Each row is followed by its class number.
[ 34  62  41  26  13  24 -19  26  17 -12 -32  -9   3  -7 -44  14  39   8
  -3 -43 -16  11  50 -38  28 -10  30 -34 -21   7  22 -41  28  63 -13  92
   5]
8
[-12   1   2  25  -9 -31  16 -26  43  21 -20   1  -5  36   5  17 -19 -18
   2   3 -10  17  -4   5  27  16   4 -13 -28 -40 -16 -21   7  -3  11   4
  27]
0
[ 17 -57 -18   6   2 -25  -1  14  24  71 -24   5   2  -6   1  12 -19  14
   3  54  17  71  -3  25  -2   5 -38   0 -46 -24   4  -6  31 -38  51  58
  14]
2
[ 18  23 -45   8  28  -2  19  45   2 -56  12   0  33 -76  13   7  -8 -18
  15  -1 -11  -8  -3  37 -23 -27 -43   2   9  55  13  21  27  25 -38  42
 -27]
0
[ 44   8  28  -7   3  42 -21  -3  16  16   8  20  -1 -19 -38   7  17  36
  51 -34 -13  15  53 -29 -34 -15  42 -24  27   1  41  48  26  48 -42  65
  31]
5
[ 10   6 -12  35  16  21  11  34 -24 -45  20  16   4 -31 -45 -36  64  -2
  -3   9   0 -54  46   8 -92 -31 -10  28  43  60  42  11 -40 -16  -3  37
  -8]
2
[ -7  32 -12  19   0 -34  11   2  19 -12 -27   6  16  68   7 -14  34 -36
 -35  -7  -7 -59  28 -24 -39 -21 -17  28  12  15  34 -42  -7  -1  21  45
 -36]
4
[ 11 -24   4 -43 -13  31 -35  23  13  10  11  -8  -7  -4   4   3  57  17
 -61  -8 -18  36   9 -30  43 -14   8  14 -11  49  14   6  43   2  -5  65
 -18]
9
[ -1  26 -23   1 -26 -46  18 -12  36 -19 -21  -1   0  23 -14  15   5 -42
 -10  35 -10 -13  24   2 -22  10 -26   2 -35   3  10 -21   5 -26   2  25
   8]
4
[ 19  -3 -59   4 -53 -39 -50  14  16  18 -50 -10  17 -14 -14  -2  48   3
  -3  73   2  19  39 -24 -47  -9  13   7 -24  31  56  64  -4  10  49  55
   1]
3
[ -2 -42 -31  11 -15 -22 -12  17  17  26 -14   7  -9  -8   0   1  35  -7
 -12  14 -26  30  -2 -13  28  11   5  -3 -13   5   7  30   6  -8  34 -15
  20]
0
[ -3  32  12  13  22  -5  19  12  34 -26  23  25   2  -6 -36  -7  -4 -37
  21  24 -31 -42  -2 -21 -74 -14  -5  36  33 -15  11 -75 -25   1 -51 -18
 -66]
1
[ 18   5   8  32  -6 -25   9 -14   9 -16 -31  -8 -15  28 -21   6  18 -12
  24   8 -17   7  23   8  24  29  27 -20  -8   2  -6   6  -2   9  18 -26
  10]
6
[  3  -4 -22  41  -3 -26 -10  -9  24   1   3  -7  -2   0   5  13   9 -23
   5   9 -15  20 -12  -3  14   7  21 -14 -14  -5  -7  18   6   1   7 -17
  20]
0
[-18  -3  -2  42 -10 -14  -1   0  33  15  -3 -18 -19  25  -9  11  24 -12
 -28  42 -24   7   8   5  14   2  15  -1 -22  -5 -13 -26   4 -45   8  -2
   0]
9
[-13 -50 -30   8   0 -31  19 -38  14 -31  57  21 -10 -40  -3 -27  35 -26
 -14  27  -7 -43 -27  63 -38  -8  -1   7  -7  29 -34  61 -81 -48 -15 -20
  46]
3
[ -9  15  -3  87  16 -55  43 -53  38  33 -15 -32  16  16  13   3  -1  -7
   5  24 -21  14 -13  14  66   0  18 -33 -38 -13 -22 -41  -8   4  19   5
  25]
0
[ -9  -6 -25  42  17 -11   3  20  14  21  30  29 -17 -22  16  28 -35 -48
   2  25  18  11  21  21 -24  12 -36  33 -25 -11  12  28  52 -52  -8  52
  39]
1
[ -3  16 -29  21 -10 -50   6   4  33 -15 -36  -8  12   7   0  16   5 -24
   1  12 -19   0  20 -13  34   6 -25  -9  -2   1  14 -28   8   2  26   5
   3]
11
[  0 -17 -22  11 -19 -28 -19  11  15  -6 -14  11  -7  10  21  12  22 -17
 -26   0  -4  -3   3 -12  24  12   9   7  -8   3   5  19   2  -6  24 -26
  15]
3
[ 36 -39 -21 -67 -12 -33 -25  86  49 -48   0  49  10 -40  -8  34   0 -39
  -1   2 -32  17   4   0  -1  -8 -33 -25  21  21  19  20  36   9 -15  71
   3]
0
[-12 -43 -19 -15 -22  -7  12  26  14 -89  48  33 -19 -45  -6  -3  28 -19
  12  26 -42 -53 -18  19 -32 -21  29 -10  58  45 -13  55 -79 -51 -13 -54
  21]
2
[ 37 -19   3  49  37 -23 -24  27  10  25  -5  29   5 -12  13  23  12  23
  -1 -47  -5  25   4 -54  19 -30  35   9 -10 -57  46   5  19  45  76 -26
  14]
9
[  7  14 -14  25 -14 -29  10 -19  20 -32 -33   6   8  26   0   5  20 -33
 -16   6 -22 -14   6 -19  18  -7   3   9   6   4   8 -38  -3  -2  25  -5
  -3]
2
[  1 -11 -18  -6  -5 -17 -13  -5  -4  -5  -5 -13   0   2  23   6   4  -4
 -12   5  -2  12  -7   5  27   4   5   0  -6  14   6  32  14  -8  41 -22
  -7]
1
[-27  16 -42 -20 -36 -24 -55  30   0 -17  30 -13  16  -8   8 -13  74  -6
 -44  22 -33 -45  41 -53 -23 -28  22 -15  45  85  53  67  -5  -4   7  47
 -25]
11
[ 56 -24 -11 -33  22   9 -44  15   5 -19 -11   9   2 -26  -4   5  43  -3
  29 -87  39  36   3  16  95  22 -18 -44  35  44  10  38  32  89  28  35
  66]
7
[ 15   6  -4  -9 -37   9 -14  24  42  -8 -12   7  -7 -10 -25   4  39  -2
   7  18 -25  -1   5 -59  -3  30   7   5  20  51  39  -8   3  47  38 -14
 -22]
11
[  7  17  11  53  17   4   8  -2  43 -66  -6   0  -4 -21   1  63 -21  18
  17 -12 -47  18   4   2  50 -39  11  16 -18   6 -31 -23  29 -10 -12 -15
 -13]
10
[ -3  27 -22   8 -16 -22  -2   3  23 -31 -15  -6  -1   1   0  13   7 -11
  -2   7  -5 -25  18  16  12  -7  -6  -9   4  11   0  -7   1  -7 -11  19
   7]
11
[-13 -12  34 -40  48  73  42  20 -65 -68  53   0   5 -51  -6 -37 -25  40
  30 -48   1 -11   4  70 -68 -38 -29  15  27  43 -26  37 -18 -19 -51  28
 -81]
2
[-21  -4  13  12  -7  11  32   4  26 -27  38  10 -14  -7  -1  -9  29   0
  -2  -8  -2 -34   8  20 -20  -1  11  12   8  18   9 -20 -31 -19  -9  28
  17]
10
[ 66 -58 -21 -32  16 -24 -44 -14 -21   8 -48   2 -12   3 -20 -36  62  62
   6  34  51   9  39   7  62 -25   7 -15  43  52   8  56   3  34  44  34
  16]
2
[   2   24   20    3   24   46   33    1    0  -43  -10   20   27   15
    1    6  -29  -32   12  -66    6  -18  -24  -33   24  -27  -30   40
   66   -3    3 -106   29   37  -37   40  -24]
7
[ -42    7   26   40   15   57   36   -3  -28   50   12    9    4    5
  -30  -25  -31   27    9   37   17  -38   21   40 -114   11  -21   28
    0   -4   -9    2  -16  -19    8   45  -14]
6
[ -7   4 -19  34  -6 -19 -17  22  36  -3 -11  -6  -9  -2  -3  42  12 -36
 -26  20 -30  28  17 -18  30  15  18  -3 -15   0   2 -11  25 -23   4  16
  30]
1
[-26   1 -10  34  10 -17  10 -10  11  14  -3 -15  -4  15   3  -6  33   8
 -31  18  -7 -23  12  -3   3  -5  26  -2   0  -8   3 -10 -17 -16  41  -9
   9]
1
[ -9  21   3  46   7 -16  -3  -4  35  10 -23  18   0  12  -6  19 -13 -15
  10   1 -21   5  41 -39  22  10  -6   3  -6 -13  14  -2  13  13  19  20
  27]
8
[   1    1  -25  -34  -19  -10   -2   23  -15 -113   16   -3    5  -21
   -5  -13   30  -52    2  -24   -8  -48   18  -29   29  -30  -40   -4
   69   97   20   40  -17    6   15   22    0]
7
[  2  29 -28   6   8 -25 -35 -17   7 -15  32 -17  28 -15  24   8  55 -20
 -26  -1 -20 -16 -23 -27  41 -40  -9 -28 -10  -5 -26 -33  32 -21 -40   6
  14]
6
[-27  14   9  31  16   7  21 -19 -21 -32  35 -17  20  -1 -21 -38  31   1
  -4 -17  21 -47   7  18 -77   6  -9  11  37  36  31  -5 -40  13  27 -21
 -29]
3
[ 10  74  10  -8  -4  20  30  -9 -26 -57   5   4  16 -24 -41 -27  11  14
  36  -3  -5 -68  89  -3 -72  17   4 -33  35  75  34  70 -12  52 -40  54
   6]
11
[ 53  -1  14   4  21   0 -32  25 -22 -11 -62  14  11  19 -42  -1  68  28
  -8   2 -25   7  52 -84  48   3  30  -7  37  27  24  -6  25  48  39 -31
   0]
1
[-14  -9 -14  -2 -19 -10 -15 -20   1  28 -30 -23 -11  26 -14  -2  47  18
 -30  18 -13   9  18 -26  23   9  36 -11 -16  13   0  17 -16   6  31 -11
  10]
4
[ 28  -2 -12  14  -1  -4 -10  38  36 -40 -14 -14   1  -5   1  13  43  -8
 -49  -9 -25  -2  -2  11  52 -41 -19   4 -17  42 -27 -39  16 -15 -25  52
 -11]
0
[ 22 -31  19 -39 -26  16  10   9  16 -50 -30  -6   2   3  -3 -18  74 -16
 -52 -42 -40 -13 -12 -55 107   8 -20 -13  11  60  -9 -31 -24  48  78  -9
  19]
5
[-19   4 -34  34 -19 -37   0  -9  21  25 -11 -21  -4  23  -7  -4  20 -22
  -6  46   3   4   5 -12 -18  11   5   0 -11  -3  22   2 -10 -19  20 -13
  18]
0
[ -1   1   5   4 -14  -5 -12  -4 -19 -19  29  -1  12 -33 -21 -18   1 -20
  -3  31 -31   6 -20  10 -14  17 -18  32  -6  56   8  12 -33   7  17 -71
 -67]
9
[ 10 -16 -19  21  -6  -6  -7  20  27  10  -6  10  -9  -4 -14  26  11 -12
  -5   0 -24  24   4  12   4   1   8   3 -12   3  -4  -3  21 -13   7   3
   2]
7
[ 32  17  -1  59 -46 -23  -2   6  34   5 -45  -8   2  33   3  -9  15  17
 -39   5   2 -24  60   9  -3  20   7  26 -35  18  20 -20 -19  25  72  18
 -13]
6
[ 14  40   1  13 -21   0 -10  25  20 -48 -12  29  31 -20 -14   0   4  -6
  28 -16 -11 -53  37 -15 -33 -34 -45  20  41  30  50 -32   7  29  11  46
 -33]
10
[ -3  17  66  19  27  31  22  26  32 -48  33  39  -1   5 -13  35 -61 -28
  28 -69 -11 -19  -1  20 -24   2 -25  10  19 -38 -12 -52  -1  16  -7   7
   1]
5
[ 29 -20   6 -60  41  16  -3   1 -41 -38  48  20  -8 -12  20 -46  16  12
  24  -8  33 -24 -20  72 -26 -27 -35  22  13  44 -14  59  25  -8 -25   9
 -73]
9
[-11   2 -19  27 -32 -48 -10   5  35   3  -4  -4 -13  19   0  29   1 -24
 -13  51 -18 -18   2  -1   0   8  23 -19 -12 -10  -1   5  -9 -36  20 -23
  26]
6
[  9   0 -16  30  -9 -36  21 -10  37 -11 -33  10   3  31  12   1 -21 -25
  19  -6   3   0  18  12  -2  16  -8   3   1 -22  12  -2   5  17  27  12
  11]
0
[-34 -20 -35  -4  14  -9  28  -4 -13 -37  33  -6   7   3   6 -65  61 -11
 -29  33   2 -68  16 -24 -70 -19 -17  38  44  33  12   2 -51 -13  27   1
 -40]
6
[ 46   7  -7  39  41 -17 -26  17  -9 -38  18   6  17 -24  -5  -8  -7 -18
  66 -61   5  31  -8  14   8   7 -49   0  27 -17  -2 -21  32  23 -28 -94
 -40]
0
[-11   7   7  17   0   1 -56  13  13  21  41   7 -23 -40  -9  50  29  23
 -30  12 -30   5  -3 -47  42 -25  39 -21 -38  10 -13  37  19  -2  10 -21
  31]
10
[-33   0  68  66  13  40  23 -25  -9  42  11  11  -9   8 -38 -21  -9  31
   8  -7 -19  13  12 -18 -45  41  48  24 -33 -44 -29 -36 -57  32  22 -49
 -32]
3
[-22 -43 -28 -22 -27  -6 -51  66  20  48  -5  -8  -5  -7   6  38  11 -13
 -20  42 -32  15 -28 -75  17 -17   7 -22  33  17  21  26  -5 -30   7   7
  38]
6
[-19 -28  -3 -46 -29  36  20  11   1  24 -17  21   5 -20  -2  33 -67  -3
 -54  25   3  20 -27 -44   2 -32 -54  62  -2  -6  14 -58  39 -32   4  51
 -12]
2
[-15 -18 -18  21  -1 -13   5  24  23  -6  -4   0  -4  10   1  -8  11 -31
  -8  15 -22 -22  10   6 -21 -16 -12  19  22   6  11  -8 -28 -21  12  15
 -11]
5
[-33  -7   7   7  11  41  24  65 -23 -10  21  15   9 -44  27  27 -15   0
  19 -28 -42  15  -6  44 -29  -2  31  -9 -10  12   2  53   9 -15 -21  54
  -3]
6
[  6   1 -10  36  31 -17   2  37  27 -35   1   2  27   3  30  18  27   9
 -21 -58 -29 -12  34  -2  25 -43  -4 -23  22  -3   5 -21  35 -13   0  80
   4]
11
[-10 -18 -22   4  -4 -29  -2 -12  39  -9   6  -4   2   0   8   2  20 -11
 -20  24  -5   6   4   2  12   7 -13   5  -4   7 -10 -16   9 -13  -4   5
  -7]
3
[-18 -22 -10  13   0 -32   5  31 -21  -2  19 -22  -7  -4 -17 -24  90 -16
 -47  27 -32 -31   4  16  10  -9  -7 -38 -17  34  -7  -1 -12 -58  36   0
  -3]
6
[  8  -6 -31   8 -15 -36  -7   5  23  -3 -21  -3   1  -1  10  12  23  -1
  -5   3 -27   5   0   4  18 -18  17 -11 -21 -12  -1  10 -12 -18   7   6
  11]
11
[ -5 -29  -6  18 -21   2  36  26  40 -18   0   8 -10 -16 -13 -18  39 -23
 -25  11  -6 -24  -6  28 -12  11   1  32   3  18  21 -43 -63   7  48  16
  14]
5
[-11  27  -3 -13 -14  31 -19  -9 -14 -65  31   4  -6 -24 -28   7  -8  -5
  -4 -32   4 -25  49 -27 -20   3   9   7  40  52   9  59  -3  44  -2   3
   7]
7
[ 20  13 -25  26   1   0 -21  46  11 -30 -47   0   7  -3   7 -11  92  27
  11 -22  -9 -28  39 -63  56 -39  29   6  48  45  47   2 -23  49  32  36
  21]
11
[ 25 -37  -5 -40  -6  41  27 -16 -51 -41   2  -4  -8 -22  10 -55  41  14
 -11 -55 -11 -13 -15  40  30   2  -4  -4  14  66 -25  61  -1  16 -12 -23
 -27]
0
[-14 -43  11 -17 -17 -10  15 -26  21   0  -5  18   0  11   5 -21  20   3
  -5 -40 -10   0 -11  -2  42   4   6  11   5 -47 -14 -37 -59  10  27  -8
  31]
6
[  4 -23  42 -11  15  31  21 -54  -7  47  -2  13  -7   9  -3  -2 -55  35
  23 -33  17  13 -53  18  20   9  18  14  13 -52 -17 -34   1  27  16 -57
 -18]
1
[-21 -37  27  43   8  22 -27  41 -15  39  48  40 -26  10  13  13  38  -8
 -53 -16 -36 -12  -5 -44 -10 -28  28  10 -12   0   0  20  31 -55  48  15
 -10]
2
[  9  -5 -24   4 -11 -27   5  12  37   2 -22  -6  -3   1   8   9   6 -26
   9   1   2  22  -5  14  38  28 -12 -23  -9   2   3  -5  11  15   1   9
  34]
0
[-10   7   0  41 -18 -23 -10  -9  18  11 -34 -15  -4  33  -5  -2  14  -2
  -7   8  -9  -1  32  -9  20  17   9 -11 -10 -17  -4 -31  -8   0  32  -4
   2]
10
[-27   3 -12 -26 -14  26   4  21 -33 -43  40  20   8 -45   4 -23 -23 -43
  22 -13  31 -36  -6 -17 -39  -2 -69  32  37  38  27  26 -18   3  12  44
   7]
11
[  8  53  20  13  31  13  39 -22   5 -14  38 -14   3 -32 -11  22 -83   7
  17  -8   3   5 -14  59 -55   3 -27   4 -56  -1 -32   4  23  13 -59 -21
 -45]
0
[  4  -8 -15  29   5 -27 -11  -4  26  -2  -3 -23 -14   8  -7   4  45  -3
 -32  18 -11   3   9  12  29   4  23  -6 -11  12  -6  -9  -7 -20  22 -18
  10]
1
[ -4  -5 -23  30  -5 -14 -11   0  28  31 -23   5   1  34  -5   2  26 -12
  -6  -1   3  -8  17  -4   5  -1   8   1  22  -2  15 -17   6   7  26  28
  18]
7
[  4  20 -28   0 -25 -58  29 -19  59   9 -33  -5   3  21 -16  -4  72 -44
 -38  44  -2 -32  11  14  16  15 -14 -37 -31   4  14 -60  18 -12  -2  74
  41]
3
[  2  21 -56  25  13 -59 -57  45  32  -7  14  19  11   1  -5  40 -17 -58
  17  63 -10 -47  37 -72 -60 -28 -21 -26  70   0  33  36  29 -24 -45  21
  38]
6
